Below is a small trained network, with its code and all its weights. Each question gives an input and a target symbol and asks what happens when units are switched off, that is, made to give their printed mean instead of their output.

import numpy as np


def w(rows, s, z=0):
    codes = np.array(rows[::2]) - 128.0
    scale = np.full(codes.shape[1], s)
    scale[-1] = z or s
    return codes * scale


def norm(h):
    return h / np.sqrt((h * h).mean(-1, keepdims=True) + 1e-5)


def f(y):
    return np.maximum(y, 0)


def softmax(a):
    e = np.exp(a - a.max(-1, keepdims=True))
    return e / e.sum(-1, keepdims=True)


def log_softmax(a):
    a = a - a.max(-1, keepdims=True)
    return a - np.log(np.exp(a).sum(-1, keepdims=True))


def net(x, mask):
    ids = ['ΓΞΨαβεζηλμπστ'.index(c) for c in x.split()]
    T = len(ids)
    res = E[ids] + P[:T]
    r = norm(res)
    for j in range(3):
        rows = slice(2 * j, 2 * j + 2)
        q, k, v = (r @ M[0][rows].T for M in (Q, K, V))
        z = softmax(np.where(np.tri(T) > 0, q @ k.T / 2**0.5, -1e9)) @ v
        o = O[0][rows]
        res = res + np.where(mask[j], z, o[:, -1]) @ o[:, :-1]
    y = f(norm(res) @ A[0][:, :-1].T + A[0][:, -1])
    res = res + np.where(mask[3:19], y, B[0][:, -1]) @ B[0][:, :-1]
    return log_softmax(norm(res)[-1] @ U[:, :-1].T + U[:, -1])


Q, K, V, O, A, B = {}, {}, {}, {}, {}, {}
E = w([
[127,115,84,142],'Γ',
[126,125,143,106],'Ξ',
[95,143,145,125],'Ψ',
[104,132,104,127],'α',
[137,120,131,152],'β',
[191,110,133,167],'ε',
[130,111,81,146],'ζ',
[111,132,87,166],'η',
[103,155,49,147],'λ',
[90,165,175,80],'μ',
[131,134,186,140],'π',
[129,157,248,114],'σ',
[190,67,123,97],'τ',
],0.012)
P = w([
[71,131,82,134],'0',
[114,126,133,113],'1',
[158,255,110,126],'2',
[21,114,158,160],'3',
[114,127,130,112],'4',
[222,200,110,79],'5',
[25,128,163,167],'6',
[117,127,130,114],'7',
[189,163,48,34],'8',
[27,131,176,167],'9',
[117,127,131,115],'10',
],0.0088)
Q[0] = w([
[70,63,144,104],'H1',
[71,112,130,226],'H1',
[160,240,48,37],'H2',
[197,179,7,89],'H2',
[58,115,105,141],'H3',
[51,2,210,184],'H3',
],0.0049)
K[0] = w([
[252,147,117,187],'H1',
[199,205,177,85],'H1',
[14,253,113,158],'H2',
[48,139,36,215],'H2',
[31,238,94,193],'H3',
[51,198,235,244],'H3',
],0.0046)
V[0] = w([
[88,187,129,116],'H1',
[86,101,69,83],'H1',
[14,177,144,158],'H2',
[4,144,99,237],'H2',
[71,245,184,149],'H3',
[54,125,168,205],'H3',
],0.0032)
O[0] = w([
[166,57,175,233,156],'H1',
[85,109,30,100,236],'H1',
[189,253,169,120,202],'H2',
[178,133,164,201,254],'H2',
[43,125,95,92,100],'H3',
[67,57,49,38,175],'H3',
],0.0042,0.00081)
A[0] = w([
[110,210,147,116,132],'N1',
[163,189,187,149,103],'N2',
[156,71,168,156,185],'N3',
[124,21,123,147,65],'N4',
[199,255,145,103,3],'N5',
[155,84,223,114,163],'N6',
[225,170,131,106,129],'N7',
[93,210,150,102,18],'N8',
[135,161,91,80,135],'N9',
[175,94,110,6,189],'N10',
[232,181,99,152,125],'N11',
[128,58,97,107,103],'N12',
[54,131,207,111,63],'N13',
[130,133,222,154,194],'N14',
[85,135,177,126,79],'N15',
[105,84,64,226,235],'N16',
],0.0084,0.003)
B[0] = w([
[161,158,99,89,180],'N1',
[62,138,101,154,169],'N2',
[80,147,142,107,179],'N3',
[51,123,131,114,189],'N4',
[123,145,2,171,205],'N5',
[127,151,56,141,186],'N6',
[120,143,52,128,220],'N7',
[129,149,133,78,159],'N8',
[149,92,124,124,171],'N9',
[143,177,141,194,235],'N10',
[117,78,118,100,228],'N11',
[85,154,145,99,180],'N12',
[172,124,163,139,196],'N13',
[86,76,99,163,172],'N14',
[179,113,169,169,164],'N15',
[162,102,176,116,253],'N16',
],0.0076,0.0052)
U = w([
[199,110,77,115,171],'Γ',
[141,124,127,9,73],'Ξ',
[136,200,167,90,124],'Ψ',
[101,75,88,112,3],'α',
[210,84,177,161,147],'β',
[151,79,143,88,99],'ε',
[144,79,134,90,71],'ζ',
[120,107,139,215,76],'η',
[96,186,69,158,207],'λ',
[152,165,195,86,208],'μ',
[163,178,172,186,151],'π',
[104,187,173,183,86],'σ',
[28,113,152,77,128],'τ',
],0.014,0.0043)

Each question gives the input, a string of symbols that net reads in full, and the target symbol t.
The units are the heads (2 rows each of Q, K, V and O) and the neurons (one row each of A and B). Each row of codes is followed by its name. A weight is (code - 128) times the scale printed after its matrix; where a second scale follows, it is the last column's (O, A, B and U).
mask holds one flag per unit, heads first, then neurons. A switched-off unit (its flag False) gives its mean, the last column of its rows in O or B, instead of its output. The means were averaged over made-up inputs and are rounded, as every weight is.
A unit's drop is (log p(t) with every unit on - log p(t) with that unit switched off) / (log p(t) with every unit on - log p(t) with every unit switched off).
The circuit of an input: a set's keep is (log p(t) with only the set's units on - log p(t) with every unit switched off) / (log p(t) with every unit on - log p(t) with every unit switched off). Starting from the 12 units with the biggest drops (on a tie, the unit counted first), units are removed one at a time, each time the one whose removal leaves the highest keep (on an exact tie, the one counted first), for as long as the keep stays at least 0.8.
circuit, biggest first: the units of the circuit, biggest drop first
k most important neurons: the k neurons with the biggest drops, biggest first
which heads matter: for each layer, one digit per head in row order, 1 if its drop is at least 0.15 and else 0, layers parted by /
drop when u is switched off: that unit's drop, to one decimal
input τ Ξ μ Ψ τ ε, target λ: circuit, biggest first -> (N5; N7)
input Γ Ψ Ξ Ξ β β τ α, target Ξ: which heads matter -> 010
input η τ η η β μ, target λ: circuit, biggest first -> (N5)
input η τ τ τ π, target η: 2 most important neurons -> (N14; N6)
input τ Ψ η ε τ τ λ, target τ: circuit, biggest first -> (N10; N5; N16)
input π η Ξ Γ Ξ, target π: which heads matter -> 001
input η β Ψ τ ζ σ η Ξ μ, target λ: circuit, biggest first -> (N5; N10)
input η Ξ π, target λ: which heads matter -> 000
input τ Ξ Ψ ε τ Ξ Γ, target τ: 2 most important neurons -> (N10; N5)
input β β η Ξ β β α α, target Ξ: which heads matter -> 011
input β τ ε ζ, target τ: which heads matter -> 010
input τ α η Ψ Ψ ζ τ τ λ Ξ τ, target λ: which heads matter -> 000
input ζ Ψ η τ π, target η: which heads matter -> 001
input τ τ τ σ ε Ξ, target λ: circuit, biggest first -> (N5)
input η μ β Ξ τ Γ τ μ τ ζ, target τ: which heads matter -> 011
input β τ τ ε, target τ: drop when H2 is switched off -> 0.2
input η α λ η η τ μ τ β η, target τ: drop when H2 is switched off -> 0.8
input τ τ η η τ η η μ ζ τ λ, target Γ: drop when N2 is switched off -> 0.1
